Below are the code and all the weights of a small trained network. Each question names an input and a class and asks about switching units off, where a switched-off unit gives its printed mean instead of its output.

import numpy as np


def w(rows, s, z=0):
    codes = np.array(rows[::2]) - 128.0
    scale = np.full(codes.shape[1], s)
    scale[-1] = z or s
    return codes * scale


def f(y):
    return np.maximum(y, 0)


def log_softmax(a):
    a = a - a.max(-1, keepdims=True)
    return a - np.log(np.exp(a).sum(-1, keepdims=True))


def net(x, mask):
    res = np.array(x, float).reshape(1, 5) / 4 @ E
    y = f(res @ A[0][:, :-1].T + A[0][:, -1])
    res = res + np.where(mask, y, B[0][:, -1]) @ B[0][:, :-1]
    return log_softmax(res[-1] @ U[:, :-1].T + U[:, -1])


A, B = {}, {}
E = w([
[30,167,151,208,21,193,123,83,132,168,240,136],'x0',
[49,138,32,41,66,12,148,93,95,153,85,85],'x1',
[134,153,177,160,161,226,220,149,79,167,3,95],'x2',
[151,232,134,149,101,89,208,116,183,77,110,168],'x3',
[58,182,145,6,48,241,58,90,144,110,54,169],'x4',
],0.011)
A[0] = w([
[163,83,104,104,86,77,37,146,194,49,201,186,86],'neuron 0',
[178,244,158,124,125,114,164,131,182,23,132,223,115],'neuron 1',
[139,167,143,47,79,190,57,99,98,83,84,188,43],'neuron 2',
[158,96,190,120,176,166,157,139,193,147,121,161,95],'neuron 3',
[120,2,148,96,165,193,29,141,60,160,153,116,60],'neuron 4',
[159,115,183,147,168,188,90,163,156,76,191,216,40],'neuron 5',
[194,109,169,50,171,78,104,203,113,61,71,139,3],'neuron 6',
],0.0085,0.005)
B[0] = w([
[101,109,185,160,135,156,158,149,89,165,32,98,241],'neuron 0',
[139,133,64,162,149,84,40,106,68,231,118,190,247],'neuron 1',
[179,12,150,136,78,64,154,164,156,126,172,150,230],'neuron 2',
[114,76,88,68,137,155,117,171,164,137,105,99,205],'neuron 3',
[141,171,91,161,144,55,56,73,81,184,104,197,231],'neuron 4',
[60,140,83,90,155,97,122,163,158,96,131,65,226],'neuron 5',
[89,199,133,177,57,192,63,187,36,113,213,124,234],'neuron 6',
],0.011,0.014)
U = w([
[65,170,148,170,64,179,105,118,114,140,204,131,182],'0',
[149,163,84,135,142,99,111,62,121,148,94,176,53],'1',
[116,125,190,140,115,168,154,151,118,184,6,111,142],'2',
[181,63,126,171,129,74,152,145,131,110,180,127,254],'3',
[58,138,34,62,107,100,129,132,141,116,94,78,167],'4',
[132,122,124,136,114,143,123,106,129,131,119,120,154],'5',
[143,144,157,105,127,135,151,118,165,74,144,116,36],'6',
[134,105,146,112,129,137,163,125,151,70,147,112,47],'7',
],0.015,0.005)

Each question gives the input, the list of numbers given to net, and the class t.
The units are the neurons (one row each of A and B). Each row of codes is followed by its name. A weight is (code - 128) times the scale printed after its matrix; where a second scale follows, it is the last column's (A, B and U).
mask holds one flag per neuron, in row order. A switched-off neuron (its flag False) gives its mean, the last column of its row in B, instead of its output. The means were averaged over made-up inputs and are rounded, as every weight is.
A unit's drop is (log p(t) with every unit on - log p(t) with that unit switched off) / (log p(t) with every unit on - log p(t) with every unit switched off).
The circuit of an input: a set's keep is (log p(t) with only the set's units on - log p(t) with every unit switched off) / (log p(t) with every unit on - log p(t) with every unit switched off). Starting from all 7 units, units are removed one at a time, each time the one whose removal leaves the highest keep (on an exact tie, the one counted first), for as long as the keep stays at least 0.8.
circuit, biggest first: the units of the circuit, biggest drop first
most important unit: the unit with the biggest drop
top k neurons: the k neurons with the biggest drops, biggest first
drop when u is switched off: that unit's drop, to one decimal
input [-7,7,-2,-2,4], class 0: top 3 neurons : neuron 6; neuron 5; neuron 3
input [-4,4,-6,-5,2], class 2: top 2 neurons : neuron 0; neuron 1
input [-8,-4,5,2,-4], class 0: top 2 neurons : neuron 6; neuron 0
input [0,-8,7,-5,0], class 4: top 2 neurons : neuron 5; neuron 0
input [-4,-8,-2,3,7], class 4: top 2 neurons : neuron 5; neuron 3
input [1,-2,4,1,8], class 3: circuit, biggest first : neuron 2
input [-7,-8,1,7,-6], class 4: circuit, biggest first : neuron 3; neuron 5
input [-2,6,-6,1,3], class 2: circuit, biggest first : neuron 0; neuron 5
input [7,4,4,0,8], class 3: top 2 neurons : neuron 2; neuron 6
input [6,6,-7,-5,-4], class 2: top 3 neurons : neuron 0; neuron 6; neuron 5
input [0,-3,7,-7,8], class 3: top 2 neurons : neuron 2; neuron 0
input [-1,-8,5,-6,1], class 4: circuit, biggest first : neuron 5; neuron 0
input [1,0,5,2,6], class 3: circuit, biggest first : neuron 2; neuron 0
input [-2,-1,4,7,1], class 1: most important unit : neuron 1
input [6,-3,-8,-5,-2], class 2: top 2 neurons : neuron 0; neuron 6
input [-7,-5,-2,7,6], class 0: top 2 neurons : neuron 6; neuron 4
input [4,6,6,8,4], class 1: top 3 neurons : neuron 0; neuron 6; neuron 1
input [1,-6,-7,1,5], class 2: drop when neuron 0 is switched off : 1.2
input [-4,2,-8,-5,6], class 2: drop when neuron 0 is switched off : 1.1
input [-7,1,1,5,-4], class 0: most important unit : neuron 6
input [-8,-8,8,0,-3], class 0: drop when neuron 1 is switched off : 0.0
